Below are the code and all the weights of a small trained network. Each question names an input and a target symbol and asks about switching units off, where a switched-off unit gives its printed mean instead of its output.

import numpy as np


def w(rows, s, z=0):
    codes = np.array(rows[::2]) - 128.0
    scale = np.full(codes.shape[1], s)
    scale[-1] = z or s
    return codes * scale


def norm(h):
    return h / np.sqrt((h * h).mean(-1, keepdims=True) + 1e-5)


def f(y):
    return np.maximum(y, 0)


def softmax(a):
    e = np.exp(a - a.max(-1, keepdims=True))
    return e / e.sum(-1, keepdims=True)


def log_softmax(a):
    a = a - a.max(-1, keepdims=True)
    return a - np.log(np.exp(a).sum(-1, keepdims=True))


def net(x, mask):
    ids = ['ΔΘΛΠΣΨαζμξ'.index(c) for c in x.split()]
    T = len(ids)
    res = E[ids] + P[:T]
    u = 0
    for l in range(3):
        q, k, v = (norm(res) @ M[l].T for M in (Q, K, V))
        z = softmax(np.where(np.tri(T) > 0, q @ k.T / 2**0.5, -1e9)) @ v
        res = res + np.where(mask[u], z, O[l][:, -1]) @ O[l][:, :-1]
        u += 1
        y = f(norm(res) @ A[l][:, :-1].T + A[l][:, -1])
        res = res + np.where(mask[u : u + 4], y, B[l][:, -1]) @ B[l][:, :-1]
        u += 4
    return log_softmax(norm(res)[-1] @ U[:, :-1].T + U[:, -1])


Q, K, V, O, A, B = {}, {}, {}, {}, {}, {}
E = w([
[158,161,109,136,109,78,55,119,97],'Δ',
[127,77,166,197,183,85,133,125,125],'Θ',
[240,207,127,167,166,153,159,142,76],'Λ',
[203,106,178,136,95,220,48,116,120],'Π',
[129,203,196,85,98,151,164,150,78],'Σ',
[124,166,182,154,125,124,87,92,176],'Ψ',
[50,152,122,123,204,80,60,147,104],'α',
[94,148,204,173,206,98,136,144,182],'ζ',
[132,164,102,161,135,135,152,221,203],'μ',
[83,72,58,129,66,2,194,91,149],'ξ',
],0.026)
P = w([
[52,146,123,141,206,45,49,15,164],'0',
[80,154,130,131,173,45,38,40,160],'1',
[59,173,109,158,145,78,53,64,150],'2',
[88,138,143,131,140,71,70,91,140],'3',
[79,157,121,146,127,97,77,111,136],'4',
[71,128,129,147,124,102,88,141,129],'5',
[65,123,132,138,108,120,94,152,124],'6',
[77,117,141,141,108,123,100,191,119],'7',
[69,99,145,131,90,143,94,214,120],'8',
[66,100,150,132,82,159,99,244,116],'9',
[85,76,159,129,62,160,108,254,124],'10',
],0.0096)
Q[0] = w([
[34,98,142,218,180,4,2,176,170],'L0H1',
[169,95,103,19,157,179,165,19,122],'L0H1',
],0.0098)
K[0] = w([
[170,154,170,130,136,246,134,255,100],'L0H1',
[108,133,135,121,198,47,82,16,147],'L0H1',
],0.011)
V[0] = w([
[163,164,220,135,208,164,97,107,1],'L0H1',
[134,115,152,86,127,132,144,108,126],'L0H1',
],0.0068)
O[0] = w([
[83,101,156,255,105,112,142,124,100,253],'L0H1',
[80,120,201,78,121,171,154,183,115,114],'L0H1',
],0.014,0.0072)
A[0] = w([
[64,63,13,118,13,49,246,128,179,120],'L0N1',
[194,99,79,108,254,146,39,151,197,122],'L0N2',
[111,91,151,193,168,111,72,135,134,143],'L0N3',
[63,140,148,95,135,122,120,63,187,2],'L0N4',
],0.0088,0.0027)
B[0] = w([
[151,9,65,19,70,85,110,94,171,140],'L0N1',
[94,162,16,188,139,203,163,102,129,159],'L0N2',
[122,150,64,102,171,103,96,152,189,245],'L0N3',
[124,208,83,100,169,151,132,144,67,139],'L0N4',
],0.013,0.012)
Q[1] = w([
[112,137,139,252,160,90,30,171,161],'L1H1',
[124,54,97,47,118,215,101,44,174],'L1H1',
],0.014)
K[1] = w([
[184,112,127,131,68,207,135,216,104],'L1H1',
[102,113,91,110,129,82,122,4,167],'L1H1',
],0.013)
V[1] = w([
[235,110,162,192,225,169,130,154,100],'L1H1',
[90,212,99,197,162,51,255,172,52],'L1H1',
],0.0073)
O[1] = w([
[195,254,95,143,105,81,70,160,120,252],'L1H1',
[102,188,128,125,162,140,214,111,70,14],'L1H1',
],0.015,0.0033)
A[1] = w([
[150,150,169,254,134,163,158,88,252,195],'L1N1',
[136,161,87,180,145,118,73,126,103,88],'L1N2',
[230,193,147,209,131,201,108,153,129,94],'L1N3',
[121,134,211,185,117,219,135,98,13,252],'L1N4',
],0.0088,0.0031)
B[1] = w([
[240,132,156,94,94,138,127,164,163,217],'L1N1',
[76,76,125,62,136,168,192,57,174,254],'L1N2',
[219,159,81,124,98,71,66,94,111,200],'L1N3',
[112,154,83,217,111,246,130,98,147,198],'L1N4',
],0.012,0.0075)
Q[2] = w([
[91,76,28,192,202,82,84,255,112],'L2H1',
[83,204,30,212,226,124,104,127,119],'L2H1',
],0.0095)
K[2] = w([
[185,8,136,60,88,89,152,129,56],'L2H1',
[167,127,80,102,54,141,209,176,88],'L2H1',
],0.012)
V[2] = w([
[111,184,134,219,169,190,31,61,181],'L2H1',
[172,179,36,204,99,255,96,193,155],'L2H1',
],0.0068)
O[2] = w([
[162,85,216,55,104,97,126,197,94,254],'L2H1',
[251,97,128,122,137,164,96,202,75,230],'L2H1',
],0.015,0.0088)
A[2] = w([
[107,145,238,133,166,249,115,151,95,182],'L2N1',
[204,118,186,199,113,181,92,99,106,210],'L2N2',
[158,140,111,250,126,70,149,129,143,111],'L2N3',
[118,47,38,179,4,141,148,28,119,3],'L2N4',
],0.015,0.002)
B[2] = w([
[94,75,143,145,43,187,184,153,120,229],'L2N1',
[6,130,104,144,160,65,71,194,139,253],'L2N2',
[154,118,149,110,141,187,135,74,72,163],'L2N3',
[166,146,170,160,87,70,176,238,58,150],'L2N4',
],0.018,0.011)
U = w([
[118,120,115,75,79,26,188,146,91,91],'Δ',
[174,97,160,130,147,184,144,51,176,255],'Θ',
[144,210,137,157,117,78,136,164,26,94],'Λ',
[126,97,154,116,113,120,50,178,174,171],'Π',
[48,92,160,160,96,189,134,194,76,88],'Σ',
[116,177,192,10,50,177,126,81,133,220],'Ψ',
[2,151,54,103,138,102,117,112,124,80],'α',
[120,206,133,136,139,104,207,227,217,51],'ζ',
[168,104,17,81,140,192,156,151,141,126],'μ',
[174,91,112,222,121,117,165,110,135,123],'ξ',
],0.0094,0.0058)

Each question gives the input, a string of symbols that net reads in full, and the target symbol t.
The units are the heads (2 rows each of Q, K, V and O) and the neurons (one row each of A and B). Each row of codes is followed by its name. A weight is (code - 128) times the scale printed after its matrix; where a second scale follows, it is the last column's (O, A, B and U).
mask holds one flag per unit, layer by layer, with each layer's heads first. A switched-off unit (its flag False) gives its mean, the last column of its rows in O or B, instead of its output. The means were averaged over made-up inputs and are rounded, as every weight is.
A unit's drop is (log p(t) with every unit on - log p(t) with that unit switched off) / (log p(t) with every unit on - log p(t) with every unit switched off).
The circuit of an input: a set's keep is (log p(t) with only the set's units on - log p(t) with every unit switched off) / (log p(t) with every unit on - log p(t) with every unit switched off). Starting from the 12 units with the biggest drops (on a tie, the unit counted first), units are removed one at a time, each time the one whose removal leaves the highest keep (on an exact tie, the one counted first), for as long as the keep stays at least 0.8.
units of the circuit, in order: the units of the circuit, biggest drop first
top k neurons: the k neurons with the biggest drops, biggest first
top k neurons in layer l: the k neurons of layer l with the biggest drops, biggest first
drop of u: that unit's drop, to one decimal
input α Θ Δ Λ α, target Λ: units of the circuit, in order : (L1H1)
input Λ α Ψ Σ Δ Σ Δ α α α Ψ, target Σ: top 2 neurons : (L2N1 L2N2)
input α Σ Π ξ Σ α Λ Λ, target μ: units of the circuit, in order : (L0H1 L0N2)
input Π ξ Π α Σ Σ α α α α Θ, target ξ: top 2 neurons : (L0N1 L2N2)
input α Σ Λ Σ Σ Σ ξ Δ, target Λ: units of the circuit, in order : (L2H1 L2N4)
input Π Σ α Ψ α ξ α α Π Π ζ, target Θ: units of the circuit, in order : (L2H1 L2N2 L2N3)
input α α α ζ α Θ ζ, target ζ: units of the circuit, in order : (L1H1 L1N4 L2H1 L1N1)
input Θ Π Θ Θ Λ Σ ξ Π α Θ, target ξ: top 4 neurons : (L0N1 L2N4 L2N2 L2N3)
input Π α α α Π ξ α Λ ζ, target Θ: top 4 neurons : (L0N1 L2N3 L2N2 L1N1)
input Σ α ζ, target Σ: top 3 neurons : (L1N4 L2N1 L1N2)
input α ζ α α Λ Θ α α ζ, target Λ: units of the circuit, in order : (L1H1 L2N3)
input Λ Σ Σ α α, target Σ: units of the circuit, in order : (L1H1 L0H1 L2N1)
input α Π Σ Π ξ Σ Π, target Σ: top 2 neurons in layer 0 : (L0N3 L0N2)
input Σ α Λ α Δ, target Λ: units of the circuit, in order : (L1H1)
input Ψ Θ α α α α ζ α Θ, target Θ: top 3 neurons : (L2N2 L2N3 L1N4)
input ζ α μ Π Π Σ Ψ Δ, target Σ: top 3 neurons : (L0N3 L1N4 L2N1)
input Θ Δ α Σ Δ, target Σ: top 2 neurons : (L1N4 L2N1)
input Σ α μ Σ Σ ζ, target Σ: top 2 neurons : (L1N4 L2N1)
input Δ ζ Θ, target Θ: top 3 neurons in layer 2 : (L2N2 L2N3 L2N4)
input Σ Σ ζ ζ α ζ α Λ, target Λ: drop of L2N2 : 0.1
input α μ Θ ζ μ α Θ, target μ: drop of L0N2 : 0.2
